Below is a small trained network, with its code and all its weights. Each question gives an input and a target symbol and asks what happens when units are switched off, that is, made to give their printed mean instead of their output.

import numpy as np


def w(rows, s, z=0):
    codes = np.array(rows[::2]) - 128.0
    scale = np.full(codes.shape[1], s)
    scale[-1] = z or s
    return codes * scale


def norm(h):
    return h / np.sqrt((h * h).mean(-1, keepdims=True) + 1e-5)


def softmax(a):
    e = np.exp(a - a.max(-1, keepdims=True))
    return e / e.sum(-1, keepdims=True)


def log_softmax(a):
    a = a - a.max(-1, keepdims=True)
    return a - np.log(np.exp(a).sum(-1, keepdims=True))


def net(x, mask):
    ids = ['αβγδεζλμσφψ'.index(c) for c in x.split()]
    T = len(ids)
    res = E[ids] + P[:T]
    u = 0
    for l in range(2):
        r = norm(res)
        for j in range(3):
            rows = slice(4 * j, 4 * j + 4)
            q, k, v = (r @ M[l][rows].T for M in (Q, K, V))
            z = softmax(np.where(np.tri(T) > 0, q @ k.T / 4**0.5, -1e9)) @ v
            o = O[l][rows]
            res = res + np.where(mask[u + j], z, o[:, -1]) @ o[:, :-1]
        u += 3
    return log_softmax(norm(res)[-1] @ U[:, :-1].T + U[:, -1])


Q, K, V, O = {}, {}, {}, {}
E = w([
[108,168,196],'α',
[133,60,145],'β',
[193,58,111],'γ',
[115,116,184],'δ',
[134,196,195],'ε',
[177,3,91],'ζ',
[139,174,190],'λ',
[190,95,140],'μ',
[129,99,253],'σ',
[192,15,124],'φ',
[175,61,132],'ψ',
],0.0044)
P = w([
[114,84,158],'0',
[107,157,125],'1',
[253,21,236],'2',
[99,112,113],'3',
[108,161,122],'4',
[231,82,208],'5',
[100,113,110],'6',
[95,172,121],'7',
[236,68,197],'8',
],0.007)
Q[0] = w([
[203,175,79],'0.h1',
[135,63,209],'0.h1',
[140,215,23],'0.h1',
[120,143,109],'0.h1',
[215,67,175],'0.h2',
[171,126,128],'0.h2',
[106,167,17],'0.h2',
[187,67,197],'0.h2',
[85,74,92],'0.h3',
[118,107,37],'0.h3',
[191,199,237],'0.h3',
[84,169,7],'0.h3',
],0.019)
K[0] = w([
[130,150,16],'0.h1',
[159,49,171],'0.h1',
[90,221,54],'0.h1',
[118,146,128],'0.h1',
[166,45,175],'0.h2',
[159,122,146],'0.h2',
[161,210,34],'0.h2',
[139,39,182],'0.h2',
[77,121,73],'0.h3',
[121,161,39],'0.h3',
[194,102,255],'0.h3',
[124,241,38],'0.h3',
],0.017)
V[0] = w([
[128,145,140],'0.h1',
[142,83,45],'0.h1',
[86,111,134],'0.h1',
[3,87,164],'0.h1',
[149,139,152],'0.h2',
[59,160,210],'0.h2',
[101,138,156],'0.h2',
[28,124,128],'0.h2',
[136,126,135],'0.h3',
[153,141,118],'0.h3',
[171,152,108],'0.h3',
[152,85,199],'0.h3',
],0.014)
O[0] = w([
[154,128,140,122],'0.h1',
[39,146,134,118],'0.h1',
[116,89,130,115],'0.h1',
[112,7,132,94],'0.h1',
[154,139,142,145],'0.h2',
[81,192,188,139],'0.h2',
[108,154,151,131],'0.h2',
[38,147,139,95],'0.h2',
[126,141,126,141],'0.h3',
[125,128,101,119],'0.h3',
[121,130,78,109],'0.h3',
[123,207,162,252],'0.h3',
],0.015,0.011)
Q[1] = w([
[98,151,182],'1.h1',
[134,61,33],'1.h1',
[132,105,97],'1.h1',
[90,136,172],'1.h1',
[108,130,41],'1.h2',
[104,154,154],'1.h2',
[125,90,194],'1.h2',
[7,188,46],'1.h2',
[114,70,74],'1.h3',
[214,127,162],'1.h3',
[121,86,195],'1.h3',
[161,21,62],'1.h3',
],0.019)
K[1] = w([
[150,176,152],'1.h1',
[137,60,43],'1.h1',
[126,104,101],'1.h1',
[157,171,131],'1.h1',
[88,119,77],'1.h2',
[158,164,117],'1.h2',
[113,161,165],'1.h2',
[117,236,4],'1.h2',
[86,67,103],'1.h3',
[214,126,120],'1.h3',
[134,111,189],'1.h3',
[112,17,84],'1.h3',
],0.02)
V[1] = w([
[98,181,133],'1.h1',
[147,106,147],'1.h1',
[198,72,165],'1.h1',
[110,142,11],'1.h1',
[169,123,113],'1.h2',
[82,181,135],'1.h2',
[40,94,173],'1.h2',
[105,207,119],'1.h2',
[52,131,136],'1.h3',
[184,73,117],'1.h3',
[133,255,135],'1.h3',
[4,128,144],'1.h3',
],0.009)
O[1] = w([
[112,82,127,162],'1.h1',
[135,139,110,137],'1.h1',
[131,168,81,150],'1.h1',
[105,167,225,20],'1.h1',
[151,114,160,133],'1.h2',
[135,139,66,137],'1.h2',
[42,170,85,108],'1.h2',
[171,122,68,146],'1.h2',
[202,120,125,73],'1.h3',
[90,187,133,117],'1.h3',
[97,11,117,254],'1.h3',
[244,114,125,36],'1.h3',
],0.011,0.0081)
U = w([
[76,101,199,182],'α',
[8,63,128,93],'β',
[155,144,15,142],'γ',
[45,193,122,132],'δ',
[146,150,201,1],'ε',
[121,180,110,68],'ζ',
[127,153,208,42],'λ',
[201,237,112,212],'μ',
[230,53,178,195],'σ',
[68,99,129,119],'φ',
[115,6,46,193],'ψ',
],0.012,0.0025)

Each question gives the input, a string of symbols that net reads in full, and the target symbol t.
The units are the heads (4 rows each of Q, K, V and O). Each row of codes is followed by its name. A weight is (code - 128) times the scale printed after its matrix; where a second scale follows, it is the last column's (O and U).
mask holds one flag per head, layer by layer. A switched-off head (its flag False) gives its mean, the last column of its rows in O, instead of its output. The means were averaged over made-up inputs and are rounded, as every weight is.
A unit's drop is (log p(t) with every unit on - log p(t) with that unit switched off) / (log p(t) with every unit on - log p(t) with every unit switched off).
The circuit of an input: a set's keep is (log p(t) with only the set's units on - log p(t) with every unit switched off) / (log p(t) with every unit on - log p(t) with every unit switched off). Starting from all 6 units, units are removed one at a time, each time the one whose removal leaves the highest keep (on an exact tie, the one counted first), for as long as the keep stays at least 0.8.
units of the circuit, in order: the units of the circuit, biggest drop first
most important unit: the unit with the biggest drop
which heads matter: for each layer, one digit per head in row order, 1 if its drop is at least 0.15 and else 0, layers parted by /
input γ μ ψ γ ζ γ α γ μ, target α: units of the circuit, in order -> (0.h2; 1.h2; 1.h3; 0.h1)
input μ μ β ψ μ μ ψ μ, target μ: which heads matter -> 100 / 000
input δ μ ε λ μ γ α α, target α: units of the circuit, in order -> (0.h1; 0.h2)
input ψ μ σ, target β: units of the circuit, in order -> (0.h1; 1.h2)
input ε μ μ μ φ μ μ ψ ψ, target γ: which heads matter -> 110 / 000
input μ φ ψ μ ψ ψ ζ, target μ: units of the circuit, in order -> (0.h2; 0.h3; 1.h3; 1.h1)
input μ γ ψ ψ ψ ε, target σ: units of the circuit, in order -> (1.h3)
input λ μ λ γ μ μ μ γ, target γ: units of the circuit, in order -> (1.h3; 0.h2)
input δ γ ε γ μ, target μ: units of the circuit, in order -> (0.h1; 1.h3)
input μ μ λ γ ψ σ, target σ: which heads matter -> 001 / 000
input ε μ ψ, target γ: units of the circuit, in order -> (0.h2; 0.h1; 1.h2)
input γ α β σ φ λ μ ψ ψ, target α: units of the circuit, in order -> (0.h2; 1.h2; 0.h1; 1.h3)
input λ μ μ σ μ μ λ ψ ψ, target μ: which heads matter -> 110 / 010
input μ μ μ μ μ μ β β, target β: units of the circuit, in order -> (0.h2; 0.h3)
input ψ ψ μ γ ψ γ μ μ γ, target β: units of the circuit, in order -> (0.h1; 0.h2; 1.h2)
input γ α β ψ μ γ, target α: most important unit -> 1.h2
input λ μ γ, target μ: which heads matter -> 111 / 010
input μ λ ψ μ, target ψ: which heads matter -> 000 / 010
input μ σ μ μ β λ γ α λ, target σ: which heads matter -> 001 / 010
input γ μ μ λ γ γ, target α: most important unit -> 0.h2
input ζ μ μ μ φ μ, target δ: which heads matter -> 110 / 000
input ψ μ λ, target β: which heads matter -> 100 / 010
